Each row is followed by one of two labels, saying whether the row has a hidden trait. Each part has a new trait and two new labels.
(in the rows, 128 means zero)
[128 129 144 119 147 129 130 133  40 130 129 124 137 130 168 127 123 126
 127 135 127  87 120 128 129 124 116 122 166 129 136 124 140 125 102 133
 129 117 101 128 124 138 137 139 131 126 145 121 130 117 126 123 141 175
 124 117 132 128 125 125 128 124 138 100 128 147 111 138 126 127 126 121
 143 115 135 128 130 135 132 128 131 131 129 129 145 123 132 121 133 131
 138 132 107 128 118 122 137 120 130 131 134  98 131 128 119 137 128 126
 145 135 124 132 128 113 116 134 122 144 121 155 133 150 138 124 130 123
 132 125 126 130 124 127 125 137 124] -> Q
[131 127 115 113 132 121 130 132  21 128 104 131 142 134 101 126 130 124
 126 140 127  56 132 127 114 120 119 140 148 136 138 140 130 128 154 118
 117 131  98 134 127 127 135 130 131 130 142 121 127 111 131 137 137 140
 127 163 128 129 139 125 135 130 155 118 127 144 124 132 128 123 133 117
 105 119 132 125 129 129 130 132 124 132 129 131 132 123 136 127 125 129
 122 124 116 126 130 149 126 129 130 141 135 122 123 127 133 139 129 130
 134 129 115 124 125 123 122 119 123  72 117  94 123 135 129 136 131 128
 128 130 106 119 130 137 124 132 130] -> C
[139 126 114 112 132 125 128 129  49 128  83 130 146 134 136 126 130 119
 126 142 127  94 130 127 114 122 122 129 142 127 133 125 127 124 137 129
 134 132 100 132 128 119 131 126 129 130 138 124 129 129 133 125 137 122
 126 106 133 129 123 124 126 123 151 129 130 139 124 141 133 124 132 118
 139 118 132 120 143 127 127 130 124 127 128 134 130 124 125 128 130 123
 134 137 135 120 136 119 131 130 128 149 135 130 123 128 138 143 127 131
 132 131 115 114 129 123 123 115 122 131 118 138 132 130 121 134 128 129
 129 133 137 130 128 124 126 133 107] -> Q
[138 126 113 114 132 123 129 129  21 128  90 131 148 134 103 125 130 120
 126 142 127  84 131 127 112 120 119 134 139 130 134 130 128 126 147 118
 125 133  95 133 128 120 130 125 130 130 140 123 130 103 133 126 137 130
 124 146 131 129 133 127 130 126 160 133 129 137 128 139 133 122 135 119
 113 119 130 118 139 129 127 130 124 127 128 135 131 123 129 128 123 125
 125 135 116 121 136 145 129 128 132 146 134 130 122 127 143 139 128 131
 132 131 113 111 128 125 122 115 118  87 118 111 126 127 123 137 126 130
 129 132 115 121 130 130 130 133 127] -> C
[143 119  85  89 136 126 133 144   1 129  84 129 148 134 150 126 129 111
 125 144 127  88 128 127 116 104  93 128 180 122 132 124 128 121 139 124
 133 130 104 131 128 117 144 137 131 129 138 123 134  59 133 125 145 194
 101 103 136 129 114 102 123 120 159  85 131 165  83 159 135 122 149 117
 140 114 172  98 146 152 126 127 122 134 128 136 132 125 120 125 167 120
 136 141  87 105 138 125 138 110 184 185 151 130 124 131 190 139 132 131
 172 133  83  59 131 122  83  68 114 129 103 186 175 169 117 151 128 129
 162 133 133 144 119 119 120 134 107] -> Q
[146 116  73  87 137 126 134 147   1 128  73 130 153 133 152 126 130 109
 124 146 127  86 129 126 113 103  92 129 193 123 131 128 124 122 145 124
 136 132 101 131 128 116 145 138 131 130 142 125 136  39 134 122 148 195
 101 103 135 129 112 101 124 121 172  74 131 167  84 161 135 116 156 118
 141 114 175  92 146 154 129 128 119 135 128 137 127 125 121 127 169 120
 135 141  82 103 140 119 133 106 196 192 155 135 123 130 200 140 134 129
 170 131  82  51 131 126  76  58 111 131  97 192 171 180 111 158 127 130
 164 134 134 147 119 120 117 134 101] -> Q
[138 128 120 114 135 124 128 129  17 129  98 129 145 133 132 126 129 121
 126 140 127  82 131 127 115 122 123 128 145 129 134 124 130 126 132 130
 136 129 103 131 127 122 132 127 130 130 139 122 129 123 132 125 134 136
 125 110 132 129 124 124 125 124 160 126 129 138 116 142 131 123 135 118
 138 116 131 123 138 130 128 130 126 128 128 134 133 124 128 127 129 126
 133 135 118 126 133 124 132 128 130 142 136 128 124 128 130 139 128 130
 138 132 120 116 128 123 120 116 120 139 119 141 134 127 124 134 127 128
 130 131 135 132 127 123 126 134 114] -> C
[132 124 121 119 142 128 132 141   2 129 110 126 141 131 167 126 125 123
 127 137 127  88 123 127 124 112 106 124 152 127 135 128 135 125 112 133
 132 122 101 130 126 132 145 137 130 128 143 122 133 120 129 124 138 222
 118 107 134 128 123 108 126 123 149  78 129 164  91 148 129 126 133 120
 148 113 155 116 133 145 130 128 128 132 129 131 138 124 130 122 157 129
 137 134 106 117 124 123 134 117 155 160 148 110 128 128 153 137 128 128
 170 134 100  88 129 115  95  93 121 162 116 167 159 151 131 133 129 125
 152 129 132 138 122 124 124 137 118] -> Q
[136 116  84  77 143 127 136 154   1 129  89 127 143 132 169 126 127 111
 124 139 127  87 125 127 122 102  87 125 220 128 136 126 134 123 118 131
 132 123  96 130 125 128 149 154 134 129 145 122 136   7 130 125 152 237
  92 111 129 129 114  93 126 122 171  51 129 172  74 161 130 109 152 120
 140 116 178  95 138 161 129 128 119 140 129 137 136 124 131 124 184 126
 138 134  69 102 128 121 133  96 203 197 157 117 126 129 191 134 136 121
 187 133  80  47 129 118  70  65 104 142  96 207 175 209 118 159 129 126
 169 129 131 157 113 121 114 138 115] -> Q
[135 127 110 115 132 123 129 128  81 129  93 131 145 134 135 126 130 122
 125 142 127  90 131 127 111 123 119 130 140 132 135 125 126 125 131 133
 137 132  99 132 128 122 132 127 130 130 139 122 130 115 132 126 135 144
 126 108 130 129 125 125 126 125 152 128 128 144 123 135 131 122 136 118
 137 119 129 127 136 129 128 131 124 129 129 132 131 124 131 128 134 126
 134 132 112 121 134 117 128 126 127 143 134 129 123 127 140 140 128 131
 134 131 121 117 127 124 120 115 122 140 117 135 135 123 125 135 127 129
 132 132 133 131 128 121 125 132 113] -> C
[123 129 142 115 145 122 125 136   1 130 117 115 156 130  87 128 123 126
 131 135 126   1 120 128 112 121 115 144 174 129 149 163 163 130 164 107
  99 116  84 134 125 141 136 140 130 126 144 122 128 113 133 175 142 142
 124 210 132 132 147 123 143 133 156  99 130 142 108 138 127 115 125 115
 105 117 134 127 113 135 136 125 131 123 129 129 161 122 133 123 119 125
 113 102 105 129 117 165 128 124 132 130 132 100 131 140 110 135 128 126
 146 137 129 141 127 110 113 135 113  35 123  75 114 151 139 123 151 122
 122 123  64 119 134 158 126 137 156] -> C
[130 126 115 107 132 122 130 131  56 129 111 130 142 132 141 126 129 124
 125 141 127  94 130 127 116 120 123 129 147 135 138 124 132 127 122 136
 137 129  99 132 127 129 135 131 131 130 143 122 129 114 130 126 136 147
 125 110 128 129 126 123 128 126 153 117 127 145 126 133 128 124 133 118
 138 125 132 127 130 131 129 132 125 131 129 131 134 122 136 127 132 129
 135 128 115 125 129 121 127 124 124 140 136 119 124 125 138 138 129 129
 145 131 122 118 125 117 120 119 122 147 120 144 137 133 132 132 128 127
 135 130 130 131 125 122 125 133 118] -> C
[130 129 136 110 144 130 129 136   3 130 121 125 138 131 116 127 124 126
 129 136 126   6 120 128 126 122 121 135 162 130 137 148 142 128 133 114
 111 117 101 130 125 138 136 139 130 126 143 119 130 120 128 143 141 162
 124 180 132 128 140 126 136 129 142  99 128 143 111 142 126 128 127 121
 111 116 135 126 123 135 132 128 131 130 129 128 144 123 133 122 118 130
 121 123 105 130 118 159 133 119 132 132 135 101 130 131 116 135 128 127
 145 135 126 137 128 114 114 134 119  67 122 101 118 146 139 123 136 122
 125 125  91 121 129 143 126 137 146] -> C
[133 125 124 114 143 127 131 136   1 129 107 128 141 133 155 127 127 123
 126 136 127  92 125 127 121 113 114 125 149 129 136 126 134 124 114 133
 134 124  98 131 126 131 143 131 130 128 141 122 132 123 129 125 138 206
 125 108 132 129 122 110 127 124 147  90 128 151 100 142 129 125 130 119
 149 117 151 119 134 138 130 129 128 131 129 132 137 123 129 124 151 128
 136 133 110 121 126 113 133 121 145 163 141 112 127 128 149 137 128 128
 161 136 106  96 128 118 103 102 121 138 118 155 154 136 132 131 128 125
 148 128 130 132 124 125 125 135 117] -> Q
[138 127 119 112 135 126 129 132  28 129  94 129 144 133 133 126 129 121
 127 140 127  87 128 127 115 124 122 128 139 125 134 125 131 124 129 128
 135 129  96 131 127 124 132 125 129 129 141 122 130 126 133 126 135 134
 127 107 133 129 123 126 126 122 155 130 130 136 121 143 133 123 133 118
 139 116 134 122 140 131 127 128 127 126 128 134 134 123 127 126 134 123
 136 138 115 125 133 120 134 128 132 146 130 126 124 129 139 140 127 130
 139 130 123 122 129 122 123 115 124 135 118 135 135 132 123 132 128 128
 131 132 132 132 127 124 126 133 108] -> Q
[131 123 111 112 140 126 133 141  11 129 112 127 142 132 158 126 126 123
 126 137 127  88 126 127 120 110 108 126 163 131 135 126 135 125 116 132
 134 125  97 130 126 130 148 139 130 128 141 122 132 105 129 125 139 212
 121 110 131 129 124 107 127 124 152  77 128 163  97 146 129 125 136 120
 149 118 153 116 133 147 130 130 125 133 129 131 137 123 132 124 156 130
 137 133 109 117 128 123 132 118 158 165 147 115 126 126 140 136 128 129
 169 133  98  81 127 118  96  89 120 141 117 165 160 143 130 137 130 126
 154 127 130 137 121 123 125 136 118] -> Q
[137 127 125 114 137 121 128 131   4 129  96 128 146 132 137 126 128 122
 126 140 127  81 127 127 118 123 122 126 141 127 133 126 130 124 125 127
 132 127  98 131 127 124 132 127 129 129 141 122 131 121 131 119 136 148
 124 116 133 129 123 128 125 122 152 122 129 138 121 142 132 124 130 117
 127 116 134 123 139 130 128 128 128 128 128 133 126 125 127 125 128 125
 136 137 113 127 131 134 134 128 132 142 134 121 126 129 131 141 127 130
 143 134 120 120 129 121 122 120 121 118 121 131 135 139 126 132 128 127
 129 131 128 131 127 124 126 134 111] -> C
[134 128 133 120 137 126 129 134  64 129  98 128 149 132 143 127 127 123
 127 138 127  87 126 127 121 124 117 126 149 128 134 126 133 125 118 131
 135 125  99 130 126 128 135 132 130 128 140 121 130 121 130 126 137 155
 125 115 133 129 122 123 126 123 150 111 129 142 115 138 129 123 128 119
 145 117 136 124 137 131 129 129 129 129 129 132 136 122 129 124 137 125
 136 132 112 125 133 120 133 125 133 141 136 116 126 128 132 138 128 129
 139 132 125 125 129 118 122 121 122 135 119 138 136 139 130 130 129 126
 130 129 131 134 126 123 126 135 115] -> C
